Here is a tiny trained network, its code and every weight. The questions are about switching its units off for an input and a class, where a switched-off unit gives its printed mean instead of its output.

import numpy as np


def w(rows, s, z=0):
    codes = np.array(rows[::2]) - 128.0
    scale = np.full(codes.shape[1], s)
    scale[-1] = z or s
    return codes * scale


def f(y):
    return np.maximum(y, 0)


def log_softmax(a):
    a = a - a.max(-1, keepdims=True)
    return a - np.log(np.exp(a).sum(-1, keepdims=True))


def net(x, mask):
    res = np.array(x, float).reshape(1, 7) / 4 @ E
    y = f(res @ A[0][:, :-1].T + A[0][:, -1])
    res = res + np.where(mask, y, B[0][:, -1]) @ B[0][:, :-1]
    return log_softmax(res[-1] @ U[:, :-1].T + U[:, -1])


A, B = {}, {}
E = w([
[133,122,148,84,111,134,154,170,134,101,163],'x0',
[121,141,120,129,118,129,118,147,128,121,130],'x1',
[173,192,200,82,161,162,100,175,141,247,143],'x2',
[126,125,151,77,125,132,133,144,145,98,145],'x3',
[95,130,134,132,110,120,110,152,118,126,139],'x4',
[158,154,222,235,84,183,107,120,177,65,160],'x5',
[103,109,134,176,236,75,165,191,230,100,224],'x6',
],0.013)
A[0] = w([
[135,104,147,186,83,133,142,97,134,45,131,142],'n0',
[143,126,154,136,32,181,114,77,85,68,92,218],'n1',
[110,130,114,160,203,82,142,156,193,128,170,137],'n2',
[84,112,174,111,134,123,153,107,118,136,144,95],'n3',
[130,151,95,43,182,108,110,171,119,245,129,132],'n4',
[135,143,102,68,119,123,103,142,86,170,102,191],'n5',
[103,145,109,101,201,90,125,159,160,148,124,121],'n6',
[124,126,104,127,231,95,123,174,126,173,185,113],'n7',
[160,214,247,168,121,200,102,138,168,179,147,12],'n8',
[104,92,84,109,158,100,155,119,112,97,112,115],'n9',
[95,71,2,82,133,55,142,104,90,63,121,255],'n10',
[184,130,117,133,92,133,179,127,123,136,154,149],'n11',
[103,105,132,225,215,86,129,152,179,20,171,108],'n12',
[136,172,151,69,80,152,138,128,65,204,89,210],'n13',
[104,111,51,98,129,102,152,119,112,120,131,203],'n14',
[125,102,132,192,113,114,153,105,156,38,137,134],'n15',
[123,95,137,146,149,164,115,113,114,155,137,127],'n16',
],0.013,0.0061)
B[0] = w([
[131,180,136,116,131,155,109,97,122,78,127,204],'n0',
[111,145,136,159,130,147,144,78,82,40,94,238],'n1',
[122,145,140,142,146,96,138,186,170,162,151,226],'n2',
[141,127,128,144,124,130,112,130,117,145,102,136],'n3',
[94,206,116,122,102,138,146,100,139,163,124,241],'n4',
[142,111,125,85,102,144,147,92,146,168,125,205],'n5',
[114,154,142,147,123,113,143,151,159,141,134,193],'n6',
[139,177,141,151,138,104,162,156,162,147,139,218],'n7',
[143,6,121,133,145,90,126,175,111,141,110,230],'n8',
[142,113,120,125,147,125,124,147,126,131,151,176],'n9',
[148,23,142,145,132,108,104,169,104,113,115,251],'n10',
[110,119,114,154,124,134,103,108,114,128,120,145],'n11',
[145,147,88,86,135,140,68,110,149,160,195,254],'n12',
[125,106,111,72,82,155,116,86,124,166,131,233],'n13',
[141,71,133,131,145,130,130,127,123,141,118,195],'n14',
[127,161,114,111,146,160,87,102,136,125,162,207],'n15',
[123,111,143,97,116,134,139,141,132,101,158,140],'n16',
],0.024)
U = w([
[147,2,138,109,122,143,169,148,77,124,58,255],'0',
[129,172,67,33,119,191,123,96,163,179,166,133],'1',
[173,55,132,146,211,76,141,240,160,156,154,98],'2',
[81,221,154,136,128,105,247,180,181,172,121,21],'3',
[108,191,144,154,147,187,156,103,95,44,102,89],'4',
],0.0096,0.0023)

Each question gives the input, the list of numbers given to net, and the class t.
The units are the neurons (one row each of A and B). Each row of codes is followed by its name. A weight is (code - 128) times the scale printed after its matrix; where a second scale follows, it is the last column's (A, B and U).
mask holds one flag per neuron, in row order. A switched-off neuron (its flag False) gives its mean, the last column of its row in B, instead of its output. The means were averaged over made-up inputs and are rounded, as every weight is.
A unit's drop is (log p(t) with every unit on - log p(t) with that unit switched off) / (log p(t) with every unit on - log p(t) with every unit switched off).
The circuit of an input: a set's keep is (log p(t) with only the set's units on - log p(t) with every unit switched off) / (log p(t) with every unit on - log p(t) with every unit switched off). Starting from the 12 units with the biggest drops (on a tie, the unit counted first), units are removed one at a time, each time the one whose removal leaves the highest keep (on an exact tie, the one counted first), for as long as the keep stays at least 0.8.
circuit, biggest first: the units of the circuit, biggest drop first
most important unit: the unit with the biggest drop
top k neurons: the k neurons with the biggest drops, biggest first
drop when u is switched off: that unit's drop, to one decimal
input [4,8,-6,-6,-7,0,4], class 2: top 4 neurons : (n10 n4 n13 n2)
input [4,-8,-8,-5,5,2,-8], class 4: circuit, biggest first : (n1)
input [0,5,3,-8,-6,6,1], class 2: top 2 neurons : (n8 n13)
input [2,4,0,-3,4,7,-5], class 4: top 2 neurons : (n1 n10)
input [5,4,-6,0,5,2,8], class 1: top 2 neurons : (n12 n15)
input [3,-5,-3,5,-1,6,0], class 4: top 2 neurons : (n1 n13)
input [-1,-4,8,2,-7,-8,1], class 3: top 4 neurons : (n7 n12 n6 n4)
input [4,8,1,8,-1,4,4], class 2: top 3 neurons : (n4 n8 n13)
input [0,-6,0,-3,-8,-8,1], class 2: top 2 neurons : (n10 n1)
input [8,1,4,-2,-2,1,-8], class 0: top 2 neurons : (n12 n8)
input [-7,7,6,1,-2,1,-1], class 0: top 3 neurons : (n8 n12 n15)
input [0,2,-1,4,-6,0,3], class 2: top 3 neurons : (n4 n13 n5)
input [-3,-4,8,5,-7,2,-8], class 0: drop when n8 is switched off : 2.0
input [6,8,-1,-5,6,-3,0], class 0: drop when n2 is switched off : 0.5
input [-6,3,-2,-3,1,-4,0], class 0: drop when n2 is switched off : 0.5
input [7,-2,4,-7,5,-7,1], class 3: most important unit : n12
